Below are the code and all the weights of a small trained network. Each question names an input and a target symbol and asks about switching units off, where a switched-off unit gives its printed mean instead of its output.

import numpy as np


def w(rows, s, z=0):
    codes = np.array(rows[::2]) - 128.0
    scale = np.full(codes.shape[1], s)
    scale[-1] = z or s
    return codes * scale


def f(y):
    return np.maximum(y, 0)


def softmax(a):
    e = np.exp(a - a.max(-1, keepdims=True))
    return e / e.sum(-1, keepdims=True)


def log_softmax(a):
    a = a - a.max(-1, keepdims=True)
    return a - np.log(np.exp(a).sum(-1, keepdims=True))


def net(x, mask):
    ids = ['αδεζθψ'.index(c) for c in x.split()]
    T = len(ids)
    res = E[ids] + P[:T]
    r = res
    for j in range(2):
        rows = slice(2 * j, 2 * j + 2)
        q, k, v = (r @ M[0][rows].T for M in (Q, K, V))
        z = softmax(np.where(np.tri(T) > 0, q @ k.T / 2**0.5, -1e9)) @ v
        o = O[0][rows]
        res = res + np.where(mask[j], z, o[:, -1]) @ o[:, :-1]
    y = f(res @ A[0][:, :-1].T + A[0][:, -1])
    res = res + np.where(mask[2:14], y, B[0][:, -1]) @ B[0][:, :-1]
    return log_softmax(res[-1] @ U[:, :-1].T + U[:, -1])


Q, K, V, O, A, B = {}, {}, {}, {}, {}, {}
E = w([
[195,202,108,153,103,118,34],'α',
[178,116,124,183,85,127,165],'δ',
[100,169,4,183,81,84,94],'ε',
[162,177,141,132,137,215,197],'ζ',
[164,139,133,112,85,108,240],'θ',
[184,90,108,146,15,91,163],'ψ',
],0.018)
P = w([
[245,37,2,84,130,204,177],'0',
[162,110,81,69,141,110,162],'1',
[124,119,129,118,166,103,172],'2',
[93,114,153,142,150,106,156],'3',
[58,110,166,133,115,120,142],'4',
[33,98,170,135,86,127,130],'5',
],0.011)
Q[0] = w([
[169,140,115,122,150,136,128],'h1',
[123,157,134,80,154,121,148],'h1',
[171,89,178,114,146,114,146],'h2',
[71,76,125,73,253,126,62],'h2',
],0.016)
K[0] = w([
[164,151,96,132,132,128,124],'h1',
[120,122,146,103,141,137,147],'h1',
[103,93,225,88,82,147,145],'h2',
[250,162,214,128,122,135,122],'h2',
],0.015)
V[0] = w([
[99,177,182,92,98,98,8],'h1',
[229,48,239,16,206,209,140],'h1',
[136,145,145,123,56,136,241],'h2',
[255,186,187,103,182,132,87],'h2',
],0.0074)
O[0] = w([
[141,252,123,213,194,90,112,14],'h1',
[155,179,53,222,83,176,132,1],'h1',
[194,106,161,108,126,144,73,188],'h2',
[103,111,207,125,105,90,141,34],'h2',
],0.011,0.0065)
A[0] = w([
[80,106,254,114,172,114,154,72],'n1',
[110,127,191,101,164,63,130,102],'n2',
[91,119,206,88,197,129,175,192],'n3',
[205,132,41,139,172,161,75,76],'n4',
[136,147,91,132,212,176,175,35],'n5',
[120,74,109,125,86,141,150,111],'n6',
[196,172,124,139,117,190,126,118],'n7',
[113,195,175,183,110,144,114,62],'n8',
[105,171,135,184,91,187,137,45],'n9',
[152,124,103,164,91,158,125,92],'n10',
[56,198,203,181,197,119,112,13],'n11',
[171,168,90,147,141,89,235,2],'n12',
],0.014,0.0065)
B[0] = w([
[180,140,44,139,168,161,152,149],'n1',
[67,111,162,105,137,153,156,174],'n2',
[180,145,142,193,78,107,98,175],'n3',
[132,139,121,93,137,170,158,196],'n4',
[19,68,100,150,96,157,30,133],'n5',
[98,190,131,173,161,109,114,252],'n6',
[108,97,89,160,100,62,104,185],'n7',
[76,145,149,167,156,127,118,141],'n8',
[110,126,160,104,177,95,150,133],'n9',
[152,101,174,107,135,110,141,178],'n10',
[184,110,108,92,132,211,135,144],'n11',
[127,246,110,93,79,175,195,132],'n12',
],0.014,0.013)
U = w([
[102,133,19,123,218,50,124,60],'α',
[189,72,86,137,76,88,122,208],'δ',
[92,152,113,96,86,105,156,20],'ε',
[51,136,223,129,152,1,107,168],'ζ',
[96,75,181,68,137,172,169,203],'θ',
[81,99,88,129,88,129,114,3],'ψ',
],0.0076,0.0045)

Each question gives the input, a string of symbols that net reads in full, and the target symbol t.
The units are the heads (2 rows each of Q, K, V and O) and the neurons (one row each of A and B). Each row of codes is followed by its name. A weight is (code - 128) times the scale printed after its matrix; where a second scale follows, it is the last column's (O, A, B and U).
mask holds one flag per unit, heads first, then neurons. A switched-off unit (its flag False) gives its mean, the last column of its rows in O or B, instead of its output. The means were averaged over made-up inputs and are rounded, as every weight is.
A unit's drop is (log p(t) with every unit on - log p(t) with that unit switched off) / (log p(t) with every unit on - log p(t) with every unit switched off).
The circuit of an input: a set's keep is (log p(t) with only the set's units on - log p(t) with every unit switched off) / (log p(t) with every unit on - log p(t) with every unit switched off). Starting from the 12 units with the biggest drops (on a tie, the unit counted first), units are removed one at a time, each time the one whose removal leaves the highest keep (on an exact tie, the one counted first), for as long as the keep stays at least 0.8.
units of the circuit, in order: the units of the circuit, biggest drop first
k most important neurons: the k neurons with the biggest drops, biggest first
heads that matter: for each layer, one digit per head in row order, 1 if its drop is at least 0.15 and else 0, layers parted by /
drop of u: that unit's drop, to one decimal
input θ ψ θ α, target δ: heads that matter : 10
input α δ α α, target θ: heads that matter : 11
input ε θ ψ, target ζ: units of the circuit, in order : n6, h1
input α ε α α ε θ, target δ: units of the circuit, in order : n3
input α δ ζ, target δ: heads that matter : 01
input θ α α ε ε δ, target δ: heads that matter : 10
input ε δ α α α θ, target ε: 3 most important neurons : n12, n7, n10
input α ζ α ζ, target ζ: heads that matter : 11
input α α θ α α ε, target α: heads that matter : 01
input ε ε α α ζ, target δ: 2 most important neurons : n3, n6
input ζ α ε α, target α: heads that matter : 11
input ε θ α δ ζ, target ψ: heads that matter : 01
input ψ ζ α δ ζ, target ζ: heads that matter : 10
input ε α ψ, target ζ: units of the circuit, in order : h1, n6
input θ ε α ε, target ζ: heads that matter : 11
input δ α θ, target δ: heads that matter : 01
input θ ψ ε α, target θ: 2 most important neurons : n6, n7
input α α ε α, target α: units of the circuit, in order : h2, h1
input α ε ε δ, target δ: 3 most important neurons : n3, n1, n6
input ε θ δ ε, target ζ: drop of n2 : 0.2
input α ε α α θ, target ε: drop of h1 : 0.2
input ψ ε α α ζ, target ψ: drop of h2 : 0.6
input α α δ α α ε, target α: drop of n3 : 0.1
